Each row has a name. After each piece below comes the name of the row it's from, unless a question asks for something else. Each question is about the rows just above it.

2.70, -5.94, -6.88, -1.69, -4.14, 2.50, -8.03, 0.75, 2.64 : <108>
2.17, 3.02, -1.60, -5.32, 4.04, 3.02, 0.53, -0.17, 1.38 : <74>
2.70, -5.94, -6.88, -1.69, -4.14, -5.92, 3.73, -2.06, -3.97 : <19>
1.43, -3.93, -4.86, -1.85, -2.96, -4.00, 2.08, -1.56, -3.05 : <134>
2.17, 3.02, -1.60, -5.32, 4.04, 3.02, 0.53, -5.43, -4.78 : <7>
1.38, -0.17, 0.53, 3.02, 4.04, -5.32, -1.60, 3.02, 2.17 is which row reordered?	<74>
Count the entries of 2.70:	1
Which row holds -2.06, 3.73, -5.92, -4.14, -1.69 read backwards?	<19>
Which row holds -2.96, -1.85, -4.86 read backwards?	<134>
Count the entries of 2.17, 3.02, -1.60, -5.32, 4.04, 3.02, 0.53, -0.17, 1.38:	9

2.35, 1.77, -5.45, 3.52, -1.21, 0.44, -4.47, 1.39, -2.27, 5.38, 2.72, -5.75, -1.61, 0.47, 0.80, 0.21, 1.55, 3.40, -3.59, 5.51, -1.80, -9.46, -1.59, 1.12, -0.11, 0.29, -1.21  <158>
4.52, -5.29, -2.97, -1.33, 5.85, -0.07, -0.44, 0.74, -3.04, 0.38, 5.97, 3.50, -2.63, 2.49, -4.01, -1.71, 2.01, 1.87, -5.40, 4.50, -3.15, -6.86, 0.07, -1.99, 3.06, 5.41, 3.94  <171>
5.31, 6.32, -4.23, 7.06, -7.36, -2.63, 5.15, -1.87, -0.30, -5.04, -0.16, -4.57, 3.22, 1.61, 1.81, 6.14, -1.15, 2.72, -4.88, 0.09, 2.45, -6.34, -1.91, -5.85, -0.13, 5.97, -0.69  <173>
-1.84, -1.00, -2.40, 4.91, 2.21, 0.36, -1.70, 1.77, -4.28, -7.20, -0.61, -1.20, 1.01, 1.12, 4.91, 6.80, 2.61, 6.44, -2.70, 2.27, 0.71, -6.13, 1.08, -4.34, -1.94, 6.65, -1.30  <202>
-0.59, -0.80, -0.90, 1.69, 4.73, 2.03, -2.43, -0.68, -0.24, 8.83, 0.79, -2.79, -0.93, 2.23, -1.42, 1.08, 3.04, -0.74, -0.98, 8.04, 0.33, -6.37, 0.75, -3.64, 1.77, 2.90, -1.47  <21>
0.97, 6.54, -9.64, 2.76, 2.42, -0.32, -3.93, -2.23, -4.42, 0.72, -5.29, -4.71, 1.26, -1.45, 2.01, -7.60, 4.14, 1.72, -0.02, 6.44, -1.88, 0.80, 5.87, 2.66, -5.81, -2.64, 2.09  <33>
-2.22, 0.63, -5.32, 4.97, 0.42, -1.96, 0.37, -2.58, 1.45, 6.75, -3.82, -3.97, -1.15, -3.14, -0.38, -0.83, 2.90, 0.91, -4.40, 3.20, 2.34, -7.18, -2.46, -2.14, -1.10, 2.84, 0.18  <119>
8.83, 4.73, -2.43, 2.03, -0.68, -0.80, -0.90, 1.69, -0.24, -0.59, 2.04, -3.64, 1.78, -0.84, 1.20, 4.98, 1.58, 3.61, -3.99, 4.66, 2.25, -8.14, -1.13, -4.12, 0.44, 5.56, 1.03  <187>
5.76, 2.43, -1.29, 3.34, 2.69, -0.82, 0.97, 0.38, -1.74, 0.37, -2.73, -2.20, 2.18, -4.19, -4.72, 0.42, 2.39, 0.31, -3.61, -0.55, 1.47, -3.11, 4.76, -8.39, 0.03, -0.37, 0.98  <30>
3.45, 1.14, -4.96, 4.11, 2.37, 1.19, 2.71, 1.59, -6.48, -4.09, 1.55, -4.63, 1.54, 0.33, 3.18, 2.14, 1.11, 2.12, 4.13, 2.48, -4.10, 1.36, 3.31, -1.23, -8.92, 0.48, -2.67  <201>
1.72, -0.44, -2.04, 5.25, -0.04, -2.27, -0.30, 1.10, -0.44, 0.66, 3.19, -2.48, -1.85, 4.94, 3.18, -1.47, -1.21, 0.22, -3.42, -0.29, 2.69, -1.23, 4.17, 1.43, -0.42, -0.20, -0.57  <125>
2.54, 0.56, -4.28, 2.01, -1.18, -1.56, 4.38, -0.35, 0.99, -2.84, 4.41, -1.08, -2.58, 3.25, 0.07, 0.87, -0.89, -2.59, -4.63, 3.33, -3.57, -4.32, 2.66, -6.33, 0.40, 4.10, 2.63  <89>
How many entries does 2.35, 1.77, -5.45, 3.52, -1.21, 0.44, -4.47, 1.39, -2.27, 5.38, 2.72, -5.75, -1.61, 0.47, 0.80, 0.21, 1.55, 3.40, -3.59, 5.51, -1.80, -9.46 have?	22
Which row holds this, read backwards? -9.46, -1.80, 5.51, -3.59, 3.40, 1.55, 0.21, 0.80	<158>
How many entries does 0.97, 6.54, -9.64, 2.76, 2.42, -0.32, -3.93, -2.23, -4.42, 0.72, -5.29, -4.71, 1.26, -1.45, 2.01, -7.60, 4.14, 1.72, -0.02, 6.44, -1.88, 0.80, 5.87, 2.66, -5.81, -2.64, 2.09 have?	27
-0.59, -0.24, 1.69, -0.90, -0.80, -0.68, 2.03, -2.43, 4.73, 8.83 is which row, read backwards?	<187>
How many entries does 4.52, -5.29, -2.97, -1.33, 5.85, -0.07, -0.44, 0.74, -3.04, 0.38 have?	10

1.39, -7.67, 3.32, 6.90, 5.71, 4.51, 7.88, -2.82, -0.51, -5.53, -5.71, 1.83, -0.29, 4.20, -6.89, -0.06, -3.09, -6.10, -2.11, 4.79, -4.08, -5.94, 4.46, 7.14, -0.46, 5.25, 4.45, 5.86, -3.02, -3.62, 4.82, -7.58, -2.50, 0.01, -5.01  <61>
3.80, 6.38, -8.11, -6.52, -6.42, -6.96, -1.12, -2.15, -2.01, 7.68, 6.36, 5.24, 2.80, -6.34, 4.92, 4.56, 4.03, 4.81, 7.74, -5.40, -0.24, 6.73, -5.38, -3.41, 5.58, -2.45, -6.00, -8.13, -3.23, 5.84, -9.09, 9.08, -0.86, -7.03, 3.01  <41>
3.80, 6.38, -8.11, -6.52, -6.42, -6.96, -1.12, -2.15, -2.01, 7.68, 6.36, 1.83, 2.80, -6.34, 4.92, 4.56, 4.03, 4.81, 7.74, -5.40, -4.08, 6.73, -5.38, -3.41, 5.58, -2.45, 4.45, -8.13, -3.23, 5.84, 0.01, -7.58, 4.82, -2.50, 3.01  <123>
3.80, 6.38, -8.11, -6.52, -6.42, -6.96, -1.12, -2.15, -2.01, 7.68, 6.36, 1.83, 2.80, -6.34, 4.92, 4.56, 4.03, 4.81, 7.74, -5.40, -4.08, 6.73, -5.38, -3.41, 5.58, -2.45, 4.45, -8.13, -3.23, 5.84, -9.09, 9.08, -0.86, -7.03, 3.01  <34>
Which row holds 0.01, -2.50, -7.58, 4.82 read backwards?	<61>
-5.01, 0.01, -2.50, -7.58, 4.82, -3.62, -3.02, 5.86, 4.45, 5.25, -0.46 is which row, read backwards?	<61>

1.56, -6.58, -0.64, -9.18, 0.46, -1.75, -8.18, -0.10, -4.84, 0.68, 2.36, -2.38, 1.27, -3.91  <87>
1.82, -2.73, -1.26, 2.50, 2.22, 2.91, -2.50, 1.69, -2.14, 0.58, 1.05, 0.13, -0.80, -0.02  <100>
2.58, 0.03, 0.63, -0.13, 0.83, 1.47, -1.02, -2.15, 0.37, -0.62, 1.84, -0.03, 1.43, -2.91  <62>
1.82, -2.73, -1.26, 2.50, 2.22, 2.91, -2.50, 1.69, 0.37, 0.58, 1.05, 0.13, -0.80, -0.02  <36>
1.82, -2.73, -1.26, 2.50, 2.22, 2.91, -2.50, 1.69, -2.14, 0.58, 0.35, 1.29, 1.96, 2.24  <31>
How many entries does 1.82, -2.73, -1.26, 2.50, 2.22, 2.91, -2.50, 1.69, -2.14, 0.58, 1.05, 0.13 have?	12
0.46, -9.18, -0.64, -6.58 is which row, read backwards?	<87>
How many entries does 1.82, -2.73, -1.26, 2.50, 2.22, 2.91, -2.50, 1.69, -2.14, 0.58, 0.35, 1.29, 1.96, 2.24 have?	14
Which row holds these entries in another order? 1.29, 1.96, 2.24, 1.82, -2.73, -1.26, 2.50, 2.22, 2.91, -2.50, 1.69, -2.14, 0.58, 0.35	<31>
How many entries does 1.82 have?	1

3.97, -0.20, -0.58, 4.87, -1.71, -0.52, -3.11 -> <17>
-0.58, 2.44, 1.25, -3.75, 8.79, -3.23, -0.12 -> <78>
8.79, -3.23, -0.58, 1.25, -0.12, -3.75, 2.45 -> <10>
Number of entries in 8.79, -3.23:	2
Count the entries of 8.79, -3.23, -0.58, 1.25:	4
Number of entries in -0.58, 2.44:	2
asked: -0.58, 2.44, 1.25, -3.75, 8.79, -3.23, -0.12	<78>
Put -3.75, -3.23, -0.58, -0.12, 1.25, 2.45, 8.79 back in order: which row is it?	<10>

-2.53, -1.04, 1.50, -7.64, 0.53, -4.51, -7.56, 9.05, -5.60, -4.71, -2.46, 9.29, 5.97, -6.00, 6.62, -5.58, 3.89, 7.64, 0.08, -3.86, 5.43, -3.89, -8.12, -0.89, -7.34, 3.81, -3.88, -5.25, -4.56, -6.04, -6.90, -5.45, -9.03, 8.70, 1.22, 9.35 -> <55>
5.17, -3.28, -3.63, 6.09, 0.31, -6.95, 5.34, 0.48, 7.72, 5.77, -3.15, -1.17, -8.13, -0.96, -1.52, 5.15, -0.23, 6.13, 3.11, 7.61, -1.15, 8.56, -4.21, 2.64, 6.40, -8.43, -8.04, -8.77, -1.94, 8.86, -5.95, 2.48, -7.60, 7.56, -6.97, -1.10 -> <120>
-5.95, -8.43, 6.09, 8.86, -8.77, -3.28, 2.64, 7.56, -1.10, -6.97, 0.48, 7.72, 5.34, -1.52, 6.40, -8.13, -3.63, 3.11, 5.17, 8.56, 5.15, -0.23, -0.96, 5.77, -7.60, -1.17, -8.04, -3.15, 2.49, 6.13, -1.94, 7.61, -1.15, 0.31, -6.95, -4.21 -> <5>
7.59, 3.07, -4.11, -1.63, 0.70, 5.76, 7.52, 7.09, 8.40, 3.00, -4.41, -7.68, -3.44, -0.29, 6.86, -0.38, 5.24, 3.95, -1.78, -7.88, -6.61, -4.20, -5.42, -4.25, -4.71, 5.78, 5.95, 2.55, 1.62, 2.45, 0.35, -8.26, -5.04, 7.03, -5.35, -6.25 -> <56>
-2.60, -8.75, 5.81, 3.16, -6.95, 3.66, -2.23, -6.79, 5.24, -4.92, -0.93, -1.51, -2.49, 2.66, 2.84, -1.29, 5.78, 9.36, -4.30, -5.16, 1.11, 7.40, -8.47, 0.90, 7.26, -1.11, -7.59, 3.55, -1.47, 6.88, -2.72, -7.73, -0.69, 3.20, -0.28, 5.51 -> <117>
Which row holds these entries in another order? -8.77, -8.43, -8.13, -8.04, -7.60, -6.97, -6.95, -5.95, -4.21, -3.63, -3.28, -3.15, -1.94, -1.52, -1.17, -1.15, -1.10, -0.96, -0.23, 0.31, 0.48, 2.48, 2.64, 3.11, 5.15, 5.17, 5.34, 5.77, 6.09, 6.13, 6.40, 7.56, 7.61, 7.72, 8.56, 8.86	<120>
Count the entries of -2.53, -1.04, 1.50, -7.64, 0.53, -4.51, -7.56, 9.05, -5.60, -4.71, -2.46, 9.29, 5.97, -6.00, 6.62, -5.58, 3.89, 7.64, 0.08, -3.86, 5.43, -3.89, -8.12, -0.89, -7.34, 3.81, -3.88, -5.25, -4.56, -6.04, -6.90, -5.45, -9.03, 8.70, 1.22, 9.35:	36
Which row holds -3.86, 0.08, 7.64, 3.89 read backwards?	<55>
-8.77, -8.43, -8.13, -8.04, -7.60, -6.97, -6.95, -5.95, -4.21, -3.63, -3.28, -3.15, -1.94, -1.52, -1.17, -1.15, -1.10, -0.96, -0.23, 0.31, 0.48, 2.49, 2.64, 3.11, 5.15, 5.17, 5.34, 5.77, 6.09, 6.13, 6.40, 7.56, 7.61, 7.72, 8.56, 8.86 is which row reordered?	<5>
How many entries does -2.53, -1.04, 1.50, -7.64, 0.53, -4.51, -7.56 have?	7

